Here is a tiny trained network, its code and every weight. The questions are about switching its units off for an input and a target symbol, where a switched-off unit gives its printed mean instead of its output.

import numpy as np


def w(rows, s, z=0):
    codes = np.array(rows[::2]) - 128.0
    scale = np.full(codes.shape[1], s)
    scale[-1] = z or s
    return codes * scale


def f(y):
    return y / 2 * (1 + np.tanh(0.7978845608 * (y + 0.044715 * y**3)))


def softmax(a):
    e = np.exp(a - a.max(-1, keepdims=True))
    return e / e.sum(-1, keepdims=True)


def log_softmax(a):
    a = a - a.max(-1, keepdims=True)
    return a - np.log(np.exp(a).sum(-1, keepdims=True))


def net(x, mask):
    ids = ['ΔΣΨβγεζημφ'.index(c) for c in x.split()]
    T = len(ids)
    res = E[ids] + P[:T]
    u = 0
    for l in range(2):
        r = res
        for j in range(2):
            rows = slice(2 * j, 2 * j + 2)
            q, k, v = (r @ M[l][rows].T for M in (Q, K, V))
            z = softmax(np.where(np.tri(T) > 0, q @ k.T / 2**0.5, -1e9)) @ v
            o = O[l][rows]
            res = res + np.where(mask[u + j], z, o[:, -1]) @ o[:, :-1]
        u += 2
        y = f(res @ A[l][:, :-1].T + A[l][:, -1])
        res = res + np.where(mask[u : u + 8], y, B[l][:, -1]) @ B[l][:, :-1]
        u += 8
    return log_softmax(res[-1] @ U[:, :-1].T + U[:, -1])


Q, K, V, O, A, B = {}, {}, {}, {}, {}, {}
E = w([
[122,108,126,146],'Δ',
[138,87,123,132],'Σ',
[109,109,174,101],'Ψ',
[115,131,111,169],'β',
[227,119,63,254],'γ',
[127,142,126,166],'ε',
[190,106,75,96],'ζ',
[161,80,171,121],'η',
[161,142,181,187],'μ',
[93,122,99,157],'φ',
],0.021)
P = w([
[65,123,145,107],'0',
[136,41,249,174],'1',
[145,57,233,172],'2',
[154,72,225,166],'3',
[174,85,215,156],'4',
[191,104,210,142],'5',
[210,115,205,132],'6',
[225,126,205,120],'7',
[231,145,204,110],'8',
],0.011)
Q[0] = w([
[121,56,154,240],'L0H1',
[253,164,215,133],'L0H1',
[193,98,225,124],'L0H2',
[145,189,243,192],'L0H2',
],0.0059)
K[0] = w([
[239,105,28,57],'L0H1',
[177,98,91,253],'L0H1',
[133,176,135,116],'L0H2',
[139,129,168,96],'L0H2',
],0.011)
V[0] = w([
[139,19,96,101],'L0H1',
[179,255,61,232],'L0H1',
[177,204,220,146],'L0H2',
[217,93,196,220],'L0H2',
],0.0096)
O[0] = w([
[248,163,2,202,161],'L0H1',
[47,39,35,145,134],'L0H1',
[80,20,245,119,172],'L0H2',
[220,119,247,182,249],'L0H2',
],0.0073,0.014)
A[0] = w([
[235,173,76,117,239],'L0N1',
[89,202,113,3,71],'L0N2',
[52,186,183,65,236],'L0N3',
[37,118,68,145,254],'L0N4',
[137,181,46,125,133],'L0N5',
[185,149,112,158,87],'L0N6',
[174,83,154,92,170],'L0N7',
[168,94,60,164,126],'L0N8',
],0.011,0.0062)
B[0] = w([
[100,109,193,201,198],'L0N1',
[111,226,108,62,130],'L0N2',
[159,71,58,168,134],'L0N3',
[16,103,189,113,137],'L0N4',
[92,187,43,221,129],'L0N5',
[146,99,125,1,177],'L0N6',
[145,167,102,185,254],'L0N7',
[46,167,133,97,157],'L0N8',
],0.0092,0.016)
Q[1] = w([
[93,199,118,30],'L1H1',
[129,158,198,125],'L1H1',
[210,10,221,254],'L1H2',
[128,145,164,100],'L1H2',
],0.0099)
K[1] = w([
[105,246,254,107],'L1H1',
[65,214,88,44],'L1H1',
[182,176,95,64],'L1H2',
[163,122,216,49],'L1H2',
],0.0083)
V[1] = w([
[53,35,82,85],'L1H1',
[164,38,248,146],'L1H1',
[124,168,121,27],'L1H2',
[114,62,88,140],'L1H2',
],0.011)
O[1] = w([
[82,255,199,82,123],'L1H1',
[43,39,173,67,216],'L1H1',
[234,100,107,119,7],'L1H2',
[168,172,191,142,73],'L1H2',
],0.0097,0.018)
A[1] = w([
[160,182,166,88,64],'L1N1',
[74,150,157,171,62],'L1N2',
[43,188,176,157,226],'L1N3',
[176,126,208,164,139],'L1N4',
[23,254,216,18,59],'L1N5',
[82,168,156,154,64],'L1N6',
[78,11,155,78,77],'L1N7',
[166,204,61,148,3],'L1N8',
],0.0094,0.0051)
B[1] = w([
[37,29,56,42,147],'L1N1',
[211,2,134,93,177],'L1N2',
[142,202,217,84,221],'L1N3',
[46,157,31,109,178],'L1N4',
[153,40,71,141,241],'L1N5',
[205,212,69,140,172],'L1N6',
[136,245,49,123,253],'L1N7',
[36,78,85,200,147],'L1N8',
],0.007,0.042)
U = w([
[201,117,88,187,211],'Δ',
[102,147,132,237,105],'Σ',
[119,11,122,142,134],'Ψ',
[69,71,37,159,21],'β',
[157,235,79,159,26],'γ',
[234,229,68,90,112],'ε',
[32,199,150,134,114],'ζ',
[93,189,206,223,253],'η',
[33,20,171,255,161],'μ',
[116,144,127,176,134],'φ',
],0.0064,0.0065)

Each question gives the input, a string of symbols that net reads in full, and the target symbol t.
The units are the heads (2 rows each of Q, K, V and O) and the neurons (one row each of A and B). Each row of codes is followed by its name. A weight is (code - 128) times the scale printed after its matrix; where a second scale follows, it is the last column's (O, A, B and U).
mask holds one flag per unit, layer by layer, with each layer's heads first. A switched-off unit (its flag False) gives its mean, the last column of its rows in O or B, instead of its output. The means were averaged over made-up inputs and are rounded, as every weight is.
A unit's drop is (log p(t) with every unit on - log p(t) with that unit switched off) / (log p(t) with every unit on - log p(t) with every unit switched off).
The circuit of an input: a set's keep is (log p(t) with only the set's units on - log p(t) with every unit switched off) / (log p(t) with every unit on - log p(t) with every unit switched off). Starting from the 12 units with the biggest drops (on a tie, the unit counted first), units are removed one at a time, each time the one whose removal leaves the highest keep (on an exact tie, the one counted first), for as long as the keep stays at least 0.8.
circuit, biggest first: the units of the circuit, biggest drop first
unit that matters most: the unit with the biggest drop
top k neurons: the k neurons with the biggest drops, biggest first
k most important neurons of layer l: the k neurons of layer l with the biggest drops, biggest first
heads that matter: for each layer, one digit per head in row order, 1 if its drop is at least 0.15 and else 0, layers parted by /
input η η φ, target β: circuit, biggest first : [L1H1; L1N7]
input μ μ η η Ψ μ β Δ, target ζ: 3 most important neurons of layer 1 : [L1N7; L1N5; L1N6]
input η Ψ η μ Δ ζ μ, target β: circuit, biggest first : [L1H1; L1N7; L1N3]
input η η η φ η μ, target β: circuit, biggest first : [L1H1; L1N7; L0H1]
input Ψ η Δ Σ ε φ μ φ, target Δ: top 4 neurons : [L0N2; L1N7; L0N1; L1N3]
input Σ η Σ, target μ: heads that matter : 11 / 10
input ζ η φ η ε ε, target Σ: 2 most important neurons of layer 1 : [L1N8; L1N7]
input γ μ β ζ η η μ ε η, target η: 3 most important neurons of layer 0 : [L0N6; L0N7; L0N8]
input η β ε μ ε Ψ ε, target β: top 3 neurons : [L1N7; L1N3; L0N6]
input φ Δ η ζ, target γ: 2 most important neurons of layer 0 : [L0N1; L0N5]
input ε Ψ Ψ, target Ψ: 3 most important neurons of layer 0 : [L0N4; L0N7; L0N1]
input Σ Ψ Ψ Δ ε η, target μ: top 4 neurons : [L1N7; L0N1; L1N3; L1N6]
input Δ μ η ε ε Δ η Δ, target η: 2 most important neurons of layer 1 : [L1N5; L1N7]
input Ψ Ψ Ψ Σ η Σ Ψ Σ φ, target Δ: circuit, biggest first : [L0H2; L0N2; L0H1; L1H1]
input Δ ε φ μ η η η φ, target η: circuit, biggest first : [L0H2; L1N7; L1N5; L1H1]
input β Ψ ε ζ η, target ε: top neuron : [L0N4]
input γ ε η, target ζ: top 2 neurons : [L1N7; L0N4]
input β μ Ψ ζ ε η ε ε β, target ε: circuit, biggest first : [L1H1; L0H2]
input Ψ Ψ β ε η η η η Ψ, target Δ: top 2 neurons : [L0N2; L1N7]
input Ψ Δ Ψ ε, target Δ: unit that matters most : L0H2
input Ψ η η η η ε, target Δ: circuit, biggest first : [L0H2; L0H1; L1H1]
input ζ η φ η η η η η η, target Σ: 4 most important neurons of layer 1 : [L1N7; L1N8; L1N5; L1N3]
input μ η ε β β, target ζ: top 2 neurons : [L1N7; L0N3]
